[[130 133 111 111 135 118 120]
 [125 125 146 153 130 118 133]
 [123 121 134 133 126 124 121]
 [128 125 119 130 134 129 138]
 [129 128 124 133 133 119 129]
 [126 120 124 133 123 132 129]] Answer: 128

[[135 130 125 104 115 119]
 [122 102 101 140 110 156]
 [118 126 149 100 100 117]
 [123 107 135 146 111 139]
 [151 116 129 111 142 135]
 [114 134 134 152 101 153]
 [151 150 113 113 138 114]
 [153 106 115 148 135 153]
 [155 127 124 125 117 112]
 [103 104 134 137 119 119]
 [149 154 137 111 118 126]
 [124 106 110 131 144 138]] Answer: 103

[[119 136 138 134 154 114]
 [139 117 128 133 118 143]
 [148 142 137 132 145 120]
 [107 122 138 141 153 121]
 [152 138 130 126 127 128]
 [108 118 141 145 154 125]
 [117 124 132 134 138 126]
 [121 114 137 143 139 135]
 [139 112 134 142 126 146]
 [113 135 135 132 150 113]] Answer: 121

[[106 155  99  99 100 156 106 153 152  99 100 134  99  99]
 [157 120 100 101  99 126 156 119 146 106  99 100 100 102]
 [157 157 136 139 126  99 157 157 100 146 125 141 112 126]
 [ 99 100 127 118 140 156  99 100 156 109 144 144 149 127]
 [100 150 155 147 155 103 100 155 100 140 155 156 153 131]
 [119 101 110 111 112 156 121  99 156 108 113  99 121 116]
 [115 153  99 100  99 156 116 137 153  99  99 100 100  99]
 [115 157 104 100 101 115 115 157 111 106 103 140  99 101]
 [100 154 136 100 141 123  99 156 116  99 147 158 136  99]
 [ 99 124 156 143 157 156  99 125 154 119 156 157 157 142]] Answer: 115

[[136 138 151 157 156 150 145 136 134 135 128 131]
 [124 133 126 125 131 138 142 149 155 151 150 139]
 [146 142 133 129 129 128 126 128 128 128 128 131]
 [129 134 133 141 151 156 156 148 142 135 132 129]
 [125 131 128 131 138 149 153 154 154 144 139 133]
 [154 148 143 135 130 128 128 128 129 130 127 132]
 [124 133 127 125 129 129 130 134 141 149 157 156]
 [130 133 139 148 152 156 154 144 139 136 130 131]
 [143 147 155 158 155 143 139 131 131 132 126 129]] Answer: 124
---
[[131 139 119 121 137 129 103]
 [154 106 117 140 106 121 139]
 [124 125 102 131 107 110 115]] → 121

[[127 111 140 128]
 [128 152 121 111]] → 121

[[136 135 151 143 120 142]
 [130 122 156 138 124 141]] → 124

[[126 155 109 100]
 [143 116 143 100]] → 143

[[112 123 128 151 118 155 106]
 [117 150 118 134 103 123 103]
 [109 131 155 126 125 137 137]] → 123

[[134 131 115 130 121]
 [154 133 108 122  99]] → 122

[[150 105 106 105 141]
 [151 105 151 106 150]
 [151 105 112 105 148]] → 106

[[151 105 149 105 151]
 [106 151 112 151 106]
 [151 105 149 105 151]] → 151
---
[[121 143 130 123 141 123 120 125 120 142 142 141]
 [121 135 128 125 137 125 128 125 128 136 134 135]
 [123 153 132 124 144 124 107 127 107 149 152 146]
 [142 135 118 146 121 146 122 147 122 128 133 125]
 [135 137 122 139 127 139 121 140 122 132 135 129]
 [119 147 132 121 144 121 116 123 116 146 146 144]] ans = 141

[[109 104 111 128 130 154]
 [143 144 143 133 118 113]
 [122 118 124 132 121 140]
 [150 155 148 129 123  99]
 [136 140 134 127 131 114]] ans = 154

[[120 135 128 128 127 133 118 124 130 126 139 120 122 131]
 [137 119 127 128 127 123 141 134 129 127 108 139 137 125]
 [128 126 119 145 115 127 130 133 151 115 126 131 132 131]
 [130 128 136 114 138 129 129 124 111 139 127 126 126 124]
 [119 137 129 128 127 133 117 123 128 128 143 119 120 131]
 [129 129 136 111 140 129 127 124 107 141 130 126 125 125]] ans = 131

[[128 127 128 128 128 129 128 128 123 129 128 120 129]
 [128 147 116 128 136 117 128 128 121 129 124 132 156]
 [119 127 128 138 133 128 124 129 128 129 128 128 129]
 [115 145 118 133 128 122 124 131 128 105 128 127 129]
 [115 127 128 135 138 128 128 130 128 105 128 128 156]
 [114 127 118 128 142 124 125 128 128 129 119 124 129]
 [128 127 128 128 145 131 125 128 124 107 115 128 149]
 [128 127 128 128 143 127 125 128 122 107 117 128 152]
 [121 127 115 128 128 128 128 128 121 107 128 140 129]
 [118 150 128 128 128 128 128 128 121 107 127 135 129]] ans = 129

[[136 135 122 115 126 129 122 107 125]
 [134 141 113 126 123 140 140 121 125]
 [132 132 126 129 127 136 141 132 125]
 [139 132 128 118 127 133 133 115 125]
 [124 135 113 124 125 123 111 112 125]
 [127 135 116 125 125 128 119 116 125]
 [121 133 116 137 125 131 130 135 125]
 [140 136 124 119 126 137 138 116 125]
 [125 134 115 122 125 123 110 110 125]
 [126 136 114 128 125 131 125 122 125]
 [131 135 118 119 126 127 118 109 125]
 [122 135 115 135 125 132 130 133 125]] ans = 125
